Here is a tiny trained network, its code and every weight. The questions are about switching its units off for an input and a class, where a switched-off unit gives its printed mean instead of its output.

import numpy as np


def w(rows, s, z=0):
    codes = np.array(rows[::2]) - 128.0
    scale = np.full(codes.shape[1], s)
    scale[-1] = z or s
    return codes * scale


def norm(h):
    return h / np.sqrt((h * h).mean(-1, keepdims=True) + 1e-5)


def f(y):
    return y / 2 * (1 + np.tanh(0.7978845608 * (y + 0.044715 * y**3)))


def log_softmax(a):
    a = a - a.max(-1, keepdims=True)
    return a - np.log(np.exp(a).sum(-1, keepdims=True))


def net(x, mask):
    res = np.array(x, float).reshape(1, 7) / 4 @ E
    u = 0
    for l in range(2):
        y = f(norm(res) @ A[l][:, :-1].T + A[l][:, -1])
        res = res + np.where(mask[u : u + 10], y, B[l][:, -1]) @ B[l][:, :-1]
        u += 10
    return log_softmax(norm(res)[-1] @ U[:, :-1].T + U[:, -1])


A, B = {}, {}
E = w([
[171,124,199,73,173,150,71,125,74,143,114],'x0',
[124,163,162,96,184,83,218,160,102,97,70],'x1',
[105,184,85,73,128,145,125,133,104,77,70],'x2',
[139,39,3,197,139,155,106,140,87,99,40],'x3',
[142,18,125,110,174,126,138,82,51,198,103],'x4',
[66,84,176,152,106,91,133,102,83,137,193],'x5',
[106,136,88,140,120,128,169,167,94,82,151],'x6',
],0.0062)
A[0] = w([
[98,116,162,131,49,162,149,135,195,120,152,5],'L0N1',
[179,160,134,61,109,101,114,63,95,123,194,162],'L0N2',
[97,75,213,13,91,127,3,166,129,177,184,93],'L0N3',
[70,203,84,146,200,29,127,173,124,106,152,139],'L0N4',
[195,187,203,141,76,61,66,105,142,138,172,100],'L0N5',
[129,151,104,187,97,160,191,59,79,138,73,1],'L0N6',
[95,72,80,72,132,117,140,220,93,154,99,140],'L0N7',
[67,209,72,195,200,230,116,154,204,63,78,34],'L0N8',
[222,91,154,66,104,114,115,132,176,82,76,154],'L0N9',
[64,194,132,175,111,115,166,173,104,132,82,213],'L0N10',
],0.0056,0.00089)
B[0] = w([
[168,46,150,177,233,108,90,149,78,100,109,160],'L0N1',
[52,138,89,120,58,222,75,123,75,182,77,181],'L0N2',
[63,141,189,91,98,138,68,32,125,193,83,254],'L0N3',
[104,110,162,90,114,122,134,137,140,105,53,169],'L0N4',
[67,79,78,61,74,111,114,92,83,163,90,215],'L0N5',
[185,116,120,55,170,133,87,165,50,201,207,139],'L0N6',
[187,125,83,115,216,191,49,53,123,3,148,161],'L0N7',
[132,130,136,93,188,118,130,142,125,217,147,211],'L0N8',
[66,194,49,255,185,165,184,85,133,164,146,160],'L0N9',
[158,141,232,76,63,122,141,148,106,116,144,168],'L0N10',
],0.006,0.005)
A[1] = w([
[42,187,163,63,103,83,211,167,140,29,82,74],'L1N1',
[139,83,55,197,125,134,102,59,132,170,135,213],'L1N2',
[87,29,143,177,58,76,142,126,141,128,191,36],'L1N3',
[123,112,65,142,147,46,111,176,110,94,159,152],'L1N4',
[151,86,40,87,150,191,117,132,57,68,92,39],'L1N5',
[209,211,65,158,114,186,109,167,206,184,86,38],'L1N6',
[109,79,118,200,73,106,116,125,172,144,253,5],'L1N7',
[40,153,145,114,208,140,136,153,125,132,75,135],'L1N8',
[149,68,129,135,165,126,199,35,112,179,163,182],'L1N9',
[138,196,146,76,156,125,161,113,103,62,131,94],'L1N10',
],0.0069,0.0019)
B[1] = w([
[129,207,156,130,19,70,161,242,23,73,121,251],'L1N1',
[153,131,198,104,102,112,162,199,122,105,147,254],'L1N2',
[204,145,45,136,167,167,127,123,254,126,192,199],'L1N3',
[171,123,131,127,89,158,69,105,69,197,143,161],'L1N4',
[71,40,84,144,113,228,195,111,67,114,157,229],'L1N5',
[107,198,97,35,212,102,196,60,202,83,83,221],'L1N6',
[171,127,137,152,112,83,31,126,163,164,202,185],'L1N7',
[146,94,155,161,105,121,119,193,178,109,176,200],'L1N8',
[115,174,112,189,127,98,91,128,125,83,88,217],'L1N9',
[179,119,128,149,16,99,116,197,171,108,200,182],'L1N10',
],0.0073,0.0047)
U = w([
[126,105,207,216,195,57,129,119,117,134,57,2],'0',
[96,189,170,100,15,78,184,248,78,73,124,199],'1',
[104,187,79,53,198,131,196,119,217,98,56,109],'2',
[7,152,217,67,70,145,55,41,118,230,118,172],'3',
[106,34,66,136,133,218,176,132,32,92,113,126],'4',
[170,105,113,167,96,90,65,138,220,168,224,109],'5',
],0.012,0.0031)

Each question gives the input, the list of numbers given to net, and the class t.
The units are the neurons (one row each of A and B). Each row of codes is followed by its name. A weight is (code - 128) times the scale printed after its matrix; where a second scale follows, it is the last column's (A, B and U).
mask holds one flag per neuron, layer by layer. A switched-off neuron (its flag False) gives its mean, the last column of its row in B, instead of its output. The means were averaged over made-up inputs and are rounded, as every weight is.
A unit's drop is (log p(t) with every unit on - log p(t) with that unit switched off) / (log p(t) with every unit on - log p(t) with every unit switched off).
The circuit of an input: a set's keep is (log p(t) with only the set's units on - log p(t) with every unit switched off) / (log p(t) with every unit on - log p(t) with every unit switched off). Starting from the 12 units with the biggest drops (on a tie, the unit counted first), units are removed one at a time, each time the one whose removal leaves the highest keep (on an exact tie, the one counted first), for as long as the keep stays at least 0.8.
units of the circuit, in order: the units of the circuit, biggest drop first
unit that matters most: the unit with the biggest drop
k most important neurons: the k neurons with the biggest drops, biggest first
k most important neurons of layer l: the k neurons of layer l with the biggest drops, biggest first
drop of u: that unit's drop, to one decimal
input [-8,0,-1,-7,5,7,0], class 5: unit that matters most -> L1N3
input [-3,-5,8,3,-5,6,-4], class 5: 2 most important neurons -> (L0N3 L0N2)
input [4,0,-7,2,0,-3,-4], class 0: 2 most important neurons of layer 0 -> (L0N9 L0N2)
input [1,6,-4,1,2,7,0], class 0: units of the circuit, in order -> (L1N9 L1N1)
input [7,1,1,-4,8,-4,8], class 4: 2 most important neurons -> (L1N5 L0N7)
input [8,-8,-1,3,1,-8,-3], class 2: units of the circuit, in order -> (L1N6 L0N9)
input [-5,-4,1,-1,-1,-2,2], class 5: 2 most important neurons of layer 1 -> (L1N7 L1N4)
input [4,-6,-6,0,0,-3,3], class 3: 2 most important neurons of layer 0 -> (L0N3 L0N5)
input [1,8,6,4,-2,-4,-5], class 1: 4 most important neurons -> (L1N1 L1N10 L0N10 L1N8)
input [1,8,-7,-1,8,8,3], class 0: 2 most important neurons -> (L1N9 L1N5)
input [-5,7,2,0,-3,-8,-2], class 1: 2 most important neurons of layer 1 -> (L1N1 L1N10)
input [-8,-5,6,-5,5,7,-2], class 5: 2 most important neurons of layer 1 -> (L1N3 L1N7)
input [-2,-6,-1,1,-4,-6,3], class 2: drop of L1N6 -> 1.3
input [0,-5,-1,4,-7,-6,4], class 2: units of the circuit, in order -> (L1N6)
input [5,6,0,0,5,-5,1], class 4: drop of L1N5 -> 0.2
input [0,3,6,-6,7,-4,-2], class 1: drop of L0N8 -> 0.2
